Here is a tiny trained network, its code and every weight. The questions are about switching its units off for an input and a class, where a switched-off unit gives its printed mean instead of its output.

import numpy as np


def w(rows, s, z=0):
    codes = np.array(rows[::2]) - 128.0
    scale = np.full(codes.shape[1], s)
    scale[-1] = z or s
    return codes * scale


def f(y):
    return np.maximum(y, 0)


def log_softmax(a):
    a = a - a.max(-1, keepdims=True)
    return a - np.log(np.exp(a).sum(-1, keepdims=True))


def net(x, mask):
    res = np.array(x, float).reshape(1, 6) / 4 @ E
    y = f(res @ A[0][:, :-1].T + A[0][:, -1])
    res = res + np.where(mask, y, B[0][:, -1]) @ B[0][:, :-1]
    return log_softmax(res[-1] @ U[:, :-1].T + U[:, -1])


A, B = {}, {}
E = w([
[136,155,107,78,117],'x0',
[143,59,87,137,135],'x1',
[97,59,174,57,166],'x2',
[2,50,127,148,150],'x3',
[165,104,233,202,60],'x4',
[29,90,155,92,150],'x5',
],0.0061)
A[0] = w([
[164,178,124,98,108,144],'n1',
[127,77,185,177,116,231],'n2',
[132,155,234,138,148,204],'n3',
[156,117,96,171,77,144],'n4',
[47,169,198,167,94,253],'n5',
[139,127,138,122,142,2],'n6',
[102,176,129,115,67,126],'n7',
[56,140,166,131,122,186],'n8',
[131,50,160,122,176,172],'n9',
[92,144,156,94,128,95],'n10',
[63,142,94,81,167,186],'n11',
[221,90,211,213,60,253],'n12',
[85,186,111,201,65,173],'n13',
[80,181,178,5,115,208],'n14',
[184,50,99,118,174,254],'n15',
],0.011,0.0028)
B[0] = w([
[97,105,127,63,156,168],'n1',
[69,41,119,97,202,188],'n2',
[53,99,93,94,21,179],'n3',
[220,165,61,107,184,167],'n4',
[121,46,99,204,133,187],'n5',
[93,144,197,87,115,128],'n6',
[156,131,93,156,158,146],'n7',
[96,177,120,240,175,167],'n8',
[56,108,135,91,147,172],'n9',
[134,196,94,200,142,146],'n10',
[149,254,73,165,135,180],'n11',
[169,44,121,43,129,248],'n12',
[185,149,76,161,217,177],'n13',
[113,202,53,164,73,190],'n14',
[97,155,136,28,192,177],'n15',
],0.0059,0.011)
U = w([
[130,169,110,159,144,2],'0',
[94,192,75,86,145,226],'1',
[177,157,172,247,90,2],'2',
[113,180,86,235,116,64],'3',
[106,113,151,99,125,82],'4',
[2,79,158,194,184,140],'5',
[171,135,78,154,157,254],'6',
[132,65,125,40,107,100],'7',
],0.0087,0.0028)

Each question gives the input, the list of numbers given to net, and the class t.
The units are the neurons (one row each of A and B). Each row of codes is followed by its name. A weight is (code - 128) times the scale printed after its matrix; where a second scale follows, it is the last column's (A, B and U).
mask holds one flag per neuron, in row order. A switched-off neuron (its flag False) gives its mean, the last column of its row in B, instead of its output. The means were averaged over made-up inputs and are rounded, as every weight is.
A unit's drop is (log p(t) with every unit on - log p(t) with that unit switched off) / (log p(t) with every unit on - log p(t) with every unit switched off).
The circuit of an input: a set's keep is (log p(t) with only the set's units on - log p(t) with every unit switched off) / (log p(t) with every unit on - log p(t) with every unit switched off). Starting from the 12 units with the biggest drops (on a tie, the unit counted first), units are removed one at a time, each time the one whose removal leaves the highest keep (on an exact tie, the one counted first), for as long as the keep stays at least 0.8.
circuit, biggest first: the units of the circuit, biggest drop first
k most important neurons: the k neurons with the biggest drops, biggest first
drop when u is switched off: that unit's drop, to one decimal
input [7,7,-6,-8,6,0], class 7: circuit, biggest first : [n12]
input [-6,2,0,-3,4,3], class 7: circuit, biggest first : [n12, n11, n14]
input [8,-4,0,-2,4,6], class 3: 2 most important neurons : [n14, n12]
input [-4,-5,-7,-5,4,-6], class 6: circuit, biggest first : [n13, n12]
input [-5,-7,-1,-8,5,4], class 7: circuit, biggest first : [n12, n3]
input [7,-4,-1,-3,7,0], class 7: circuit, biggest first : [n12, n11]
input [7,-4,2,8,-4,8], class 3: 2 most important neurons : [n11, n14]
input [2,-8,3,-3,5,7], class 3: drop when n14 is switched off : 0.6
input [0,-1,0,2,-2,5], class 3: drop when n2 is switched off : 0.1
input [-4,5,5,-5,3,-6], class 7: drop when n9 is switched off : 0.0
